Below are the code and all the weights of a small trained network. Each question names an input and a target symbol and asks about switching units off, where a switched-off unit gives its printed mean instead of its output.

import numpy as np


def w(rows, s, z=0):
    codes = np.array(rows[::2]) - 128.0
    scale = np.full(codes.shape[1], s)
    scale[-1] = z or s
    return codes * scale


def norm(h):
    return h / np.sqrt((h * h).mean(-1, keepdims=True) + 1e-5)


def f(y):
    return y / 2 * (1 + np.tanh(0.7978845608 * (y + 0.044715 * y**3)))


def softmax(a):
    e = np.exp(a - a.max(-1, keepdims=True))
    return e / e.sum(-1, keepdims=True)


def log_softmax(a):
    a = a - a.max(-1, keepdims=True)
    return a - np.log(np.exp(a).sum(-1, keepdims=True))


def net(x, mask):
    ids = ['ΔΘΛΞΣαβγζηπτφψω'.index(c) for c in x.split()]
    T = len(ids)
    res = E[ids] + P[:T]
    r = norm(res)
    for j in range(3):
        rows = slice(3 * j, 3 * j + 3)
        q, k, v = (r @ M[0][rows].T for M in (Q, K, V))
        z = softmax(np.where(np.tri(T) > 0, q @ k.T / 3**0.5, -1e9)) @ v
        o = O[0][rows]
        res = res + np.where(mask[j], z, o[:, -1]) @ o[:, :-1]
    y = f(norm(res) @ A[0][:, :-1].T + A[0][:, -1])
    res = res + np.where(mask[3:11], y, B[0][:, -1]) @ B[0][:, :-1]
    return log_softmax(norm(res)[-1] @ U[:, :-1].T + U[:, -1])


Q, K, V, O, A, B = {}, {}, {}, {}, {}, {}
E = w([
[81,193,79,180],'Δ',
[145,182,94,163],'Θ',
[159,176,102,153],'Λ',
[172,90,103,81],'Ξ',
[83,99,34,158],'Σ',
[214,92,110,129],'α',
[147,153,161,110],'β',
[181,191,129,153],'γ',
[118,101,4,106],'ζ',
[65,141,111,156],'η',
[111,202,49,148],'π',
[51,97,163,100],'τ',
[146,181,195,166],'φ',
[125,170,96,78],'ψ',
[148,183,139,112],'ω',
],0.02)
P = w([
[192,100,100,103],'0',
[211,134,116,83],'1',
[194,140,128,88],'2',
[182,158,120,73],'3',
[154,152,130,71],'4',
[138,166,132,65],'5',
[123,177,144,55],'6',
[96,176,151,41],'7',
[68,186,169,52],'8',
[35,197,160,55],'9',
[4,196,151,59],'10',
[5,182,128,68],'11',
[54,187,149,72],'12',
],0.0039)
Q[0] = w([
[156,212,107,245],'head 1',
[169,234,153,98],'head 1',
[188,12,76,106],'head 1',
[49,253,134,114],'head 2',
[120,79,143,118],'head 2',
[108,218,155,133],'head 2',
[152,124,123,91],'head 3',
[72,138,169,78],'head 3',
[213,241,114,197],'head 3',
],0.019)
K[0] = w([
[171,253,140,230],'head 1',
[133,236,156,51],'head 1',
[209,58,86,159],'head 1',
[59,205,193,100],'head 2',
[166,97,159,86],'head 2',
[102,197,148,48],'head 2',
[151,120,179,137],'head 3',
[76,161,219,223],'head 3',
[122,207,83,27],'head 3',
],0.016)
V[0] = w([
[104,22,112,233],'head 1',
[136,40,225,116],'head 1',
[96,208,219,205],'head 1',
[163,107,9,83],'head 2',
[90,67,132,116],'head 2',
[67,166,90,70],'head 2',
[112,74,96,154],'head 3',
[98,224,153,22],'head 3',
[132,75,169,210],'head 3',
],0.014)
O[0] = w([
[250,136,134,143,5],'head 1',
[155,169,174,83,116],'head 1',
[106,94,237,199,246],'head 1',
[120,237,128,47,46],'head 2',
[147,146,108,174,84],'head 2',
[134,129,62,90,146],'head 2',
[113,66,124,142,59],'head 3',
[146,186,175,100,237],'head 3',
[155,103,58,97,61],'head 3',
],0.014,0.011)
A[0] = w([
[70,164,113,164,142],'neuron 1',
[14,153,127,77,189],'neuron 2',
[43,98,95,196,80],'neuron 3',
[181,112,225,152,202],'neuron 4',
[73,223,18,108,254],'neuron 5',
[71,75,225,32,113],'neuron 6',
[137,95,62,178,150],'neuron 7',
[232,248,110,182,191],'neuron 8',
],0.013,0.0022)
B[0] = w([
[111,109,141,83,167],'neuron 1',
[128,70,72,117,206],'neuron 2',
[113,214,197,107,189],'neuron 3',
[145,61,36,147,234],'neuron 4',
[135,106,167,228,185],'neuron 5',
[229,106,98,114,246],'neuron 6',
[127,196,157,147,128],'neuron 7',
[117,110,252,108,135],'neuron 8',
],0.017,0.011)
U = w([
[161,52,222,191,118],'Δ',
[140,197,141,136,124],'Θ',
[154,148,142,107,74],'Λ',
[144,221,103,32,254],'Ξ',
[159,183,63,213,108],'Σ',
[206,210,236,66,144],'α',
[91,37,146,8,108],'β',
[137,146,115,125,93],'γ',
[112,153,43,144,156],'ζ',
[95,194,139,142,147],'η',
[131,132,123,113,79],'π',
[229,59,93,81,185],'τ',
[147,156,128,119,89],'φ',
[23,105,45,138,118],'ψ',
[67,121,154,27,139],'ω',
],0.011,0.0059)

Each question gives the input, a string of symbols that net reads in full, and the target symbol t.
The units are the heads (3 rows each of Q, K, V and O) and the neurons (one row each of A and B). Each row of codes is followed by its name. A weight is (code - 128) times the scale printed after its matrix; where a second scale follows, it is the last column's (O, A, B and U).
mask holds one flag per unit, heads first, then neurons. A switched-off unit (its flag False) gives its mean, the last column of its rows in O or B, instead of its output. The means were averaged over made-up inputs and are rounded, as every weight is.
A unit's drop is (log p(t) with every unit on - log p(t) with that unit switched off) / (log p(t) with every unit on - log p(t) with every unit switched off).
The circuit of an input: a set's keep is (log p(t) with only the set's units on - log p(t) with every unit switched off) / (log p(t) with every unit on - log p(t) with every unit switched off). Starting from all 11 units, units are removed one at a time, each time the one whose removal leaves the highest keep (on an exact tie, the one counted first), for as long as the keep stays at least 0.8.
units of the circuit, in order: the units of the circuit, biggest drop first
k most important neurons: the k neurons with the biggest drops, biggest first
heads that matter: for each layer, one digit per head in row order, 1 if its drop is at least 0.15 and else 0, layers parted by /
drop of u: that unit's drop, to one decimal
input γ ψ φ β, target ω: heads that matter : 101
input ζ β γ ψ γ, target α: units of the circuit, in order : head 2
input φ ζ φ Θ Σ, target Σ: heads that matter : 101
input Θ γ γ, target β: heads that matter : 110
input Λ π Θ, target ψ: heads that matter : 110
input Ξ φ γ τ φ β Ξ η φ Ξ τ, target τ: heads that matter : 100
input τ γ ζ π π Θ γ Δ γ η Δ γ Ξ, target Ξ: heads that matter : 010
input φ η Ξ φ γ τ τ β, target β: 3 most important neurons : neuron 2; neuron 6; neuron 4
input γ ω ζ γ, target ω: heads that matter : 100
input τ γ ω φ γ ψ, target ψ: heads that matter : 100
input τ ω τ β, target β: 2 most important neurons : neuron 2; neuron 6
input φ α Θ Ξ φ β φ Θ φ φ Ξ Σ, target Σ: 2 most important neurons : neuron 7; neuron 5
input φ ζ φ Θ γ ω Λ, target ω: heads that matter : 100
input τ τ Σ π Ξ, target Ξ: heads that matter : 110
input φ Δ π Ξ γ γ, target β: 2 most important neurons : neuron 2; neuron 5
input τ ζ π γ τ ψ φ Ξ ψ φ, target α: 2 most important neurons : neuron 5; neuron 6
input τ φ ω, target ω: 2 most important neurons : neuron 4; neuron 2
input τ τ φ Ξ β ψ φ, target α: drop of neuron 4 : -0.1
input φ τ τ γ τ ψ, target ψ: drop of neuron 2 : 0.1
input φ φ Σ ζ ψ γ, target α: drop of neuron 8 : 0.0
